Below are the code and all the weights of a small trained network. Each question names an input and a class and asks about switching units off, where a switched-off unit gives its printed mean instead of its output.

import numpy as np


def w(rows, s, z=0):
    codes = np.array(rows[::2]) - 128.0
    scale = np.full(codes.shape[1], s)
    scale[-1] = z or s
    return codes * scale


def norm(h):
    return h / np.sqrt((h * h).mean(-1, keepdims=True) + 1e-5)


def f(y):
    return np.maximum(y, 0)


def log_softmax(a):
    a = a - a.max(-1, keepdims=True)
    return a - np.log(np.exp(a).sum(-1, keepdims=True))


def net(x, mask):
    res = np.array(x, float).reshape(1, 5) / 4 @ E
    u = 0
    for l in range(3):
        y = f(norm(res) @ A[l][:, :-1].T + A[l][:, -1])
        res = res + np.where(mask[u : u + 7], y, B[l][:, -1]) @ B[l][:, :-1]
        u += 7
    return log_softmax(norm(res)[-1] @ U[:, :-1].T + U[:, -1])


A, B = {}, {}
E = w([
[125,127,128,127,131,129],'x0',
[252,131,158,199,199,135],'x1',
[104,29,93,77,221,186],'x2',
[178,199,165,25,124,173],'x3',
[172,103,77,93,112,72],'x4',
],0.00027)
A[0] = w([
[81,55,159,81,167,153,152],'0.n1',
[167,228,192,174,46,26,253],'0.n2',
[33,197,37,79,79,112,155],'0.n3',
[107,38,172,62,157,96,132],'0.n4',
[142,190,159,193,194,203,104],'0.n5',
[201,204,169,20,117,188,244],'0.n6',
[254,160,74,139,228,50,145],'0.n7',
],0.00091,0.0011)
B[0] = w([
[146,169,75,168,98,139,174],'0.n1',
[121,100,42,116,183,208,247],'0.n2',
[190,48,178,135,104,139,194],'0.n3',
[145,166,64,153,107,157,160],'0.n4',
[112,53,173,92,67,127,156],'0.n5',
[73,90,126,184,175,29,230],'0.n6',
[130,25,161,97,12,164,187],'0.n7',
],0.0011,0.0014)
A[1] = w([
[167,146,154,27,147,198,161],'1.n1',
[140,221,153,193,7,51,160],'1.n2',
[38,136,104,89,130,127,254],'1.n3',
[178,197,164,16,120,154,159],'1.n4',
[115,35,72,173,110,162,188],'1.n5',
[140,143,148,193,213,159,131],'1.n6',
[115,71,100,189,111,161,94],'1.n7',
],0.0012,0.00062)
B[1] = w([
[77,122,98,232,145,52,155],'1.n1',
[136,130,29,95,245,231,160],'1.n2',
[227,154,180,138,120,115,202],'1.n3',
[58,82,109,250,160,59,151],'1.n4',
[150,222,168,88,149,95,250],'1.n5',
[137,117,150,66,36,111,164],'1.n6',
[136,198,156,92,157,83,191],'1.n7',
],0.0012,0.0016)
A[2] = w([
[207,88,29,157,113,80,157],'2.n1',
[2,134,99,42,39,133,255],'2.n2',
[127,45,142,78,205,126,214],'2.n3',
[123,137,69,105,203,185,71],'2.n4',
[73,163,186,196,126,183,98],'2.n5',
[83,115,118,197,146,53,31],'2.n6',
[79,126,196,163,162,223,102],'2.n7',
],0.0014,0.0004)
B[2] = w([
[33,114,187,81,107,168,254],'2.n1',
[253,96,207,216,171,169,208],'2.n2',
[119,226,93,180,66,153,218],'2.n3',
[143,227,79,161,79,181,163],'2.n4',
[104,71,80,39,106,91,185],'2.n5',
[94,201,176,135,242,74,186],'2.n6',
[116,82,68,48,74,78,176],'2.n7',
],0.0013,0.0011)
U = w([
[139,178,167,101,110,115,253],'0',
[236,40,213,203,118,181,102],'1',
[114,203,2,164,129,238,96],'2',
[29,128,147,189,225,29,71],'3',
[79,21,98,23,54,101,60],'4',
],0.0051,0.0032)

Each question gives the input, the list of numbers given to net, and the class t.
The units are the neurons (one row each of A and B). Each row of codes is followed by its name. A weight is (code - 128) times the scale printed after its matrix; where a second scale follows, it is the last column's (A, B and U).
mask holds one flag per neuron, layer by layer. A switched-off neuron (its flag False) gives its mean, the last column of its row in B, instead of its output. The means were averaged over made-up inputs and are rounded, as every weight is.
A unit's drop is (log p(t) with every unit on - log p(t) with that unit switched off) / (log p(t) with every unit on - log p(t) with every unit switched off).
most important unit: the unit with the biggest drop
top k neurons: the k neurons with the biggest drops, biggest first
top k neurons in layer l: the k neurons of layer l with the biggest drops, biggest first
input [-1,6,-5,7,4], class 3: most important unit	1.n4
input [1,-8,7,7,-5], class 1: top 2 neurons	[2.n2, 0.n2]
input [2,2,5,3,-8], class 4: top 2 neurons	[2.n7, 0.n2]
input [0,3,3,5,-2], class 3: top 3 neurons in layer 0	[0.n2, 0.n3, 0.n5]
input [-1,2,6,8,-4], class 3: top 2 neurons	[1.n1, 0.n2]
input [1,-2,4,6,-5], class 3: top 2 neurons	[1.n1, 0.n2]
input [-1,-1,4,6,0], class 3: top 4 neurons	[0.n2, 1.n1, 1.n2, 1.n4]
input [-4,-3,8,6,3], class 2: top 2 neurons	[2.n3, 2.n4]
input [-2,-7,8,1,4], class 2: top 2 neurons	[2.n3, 0.n7]
input [1,-7,1,-2,-6], class 1: top 2 neurons in layer 2	[2.n2, 2.n1]
input [-1,3,2,2,6], class 4: top 4 neurons	[0.n7, 2.n2, 1.n3, 2.n1]
input [6,-5,-7,1,5], class 2: top 2 neurons	[1.n2, 0.n7]
input [0,-8,0,-8,-6], class 1: top 2 neurons	[2.n2, 0.n6]
input [1,-8,4,7,0], class 1: top neuron	[2.n2]
input [6,4,4,7,-8], class 4: top 2 neurons in layer 2	[2.n7, 2.n5]
input [-3,2,-5,-3,-4], class 2: top 2 neurons in layer 1	[1.n3, 1.n2]
input [3,5,8,2,4], class 2: top 2 neurons in layer 1	[1.n3, 1.n1]
input [2,4,-6,1,-7], class 4: top 3 neurons in layer 0	[0.n2, 0.n5, 0.n1]
input [5,-3,2,-3,-2], class 0: top 2 neurons in layer 0	[0.n6, 0.n2]
input [6,2,6,8,-8], class 3: most important unit	1.n1
input [2,-7,-5,6,-7], class 1: top 2 neurons in layer 2	[2.n2, 2.n1]
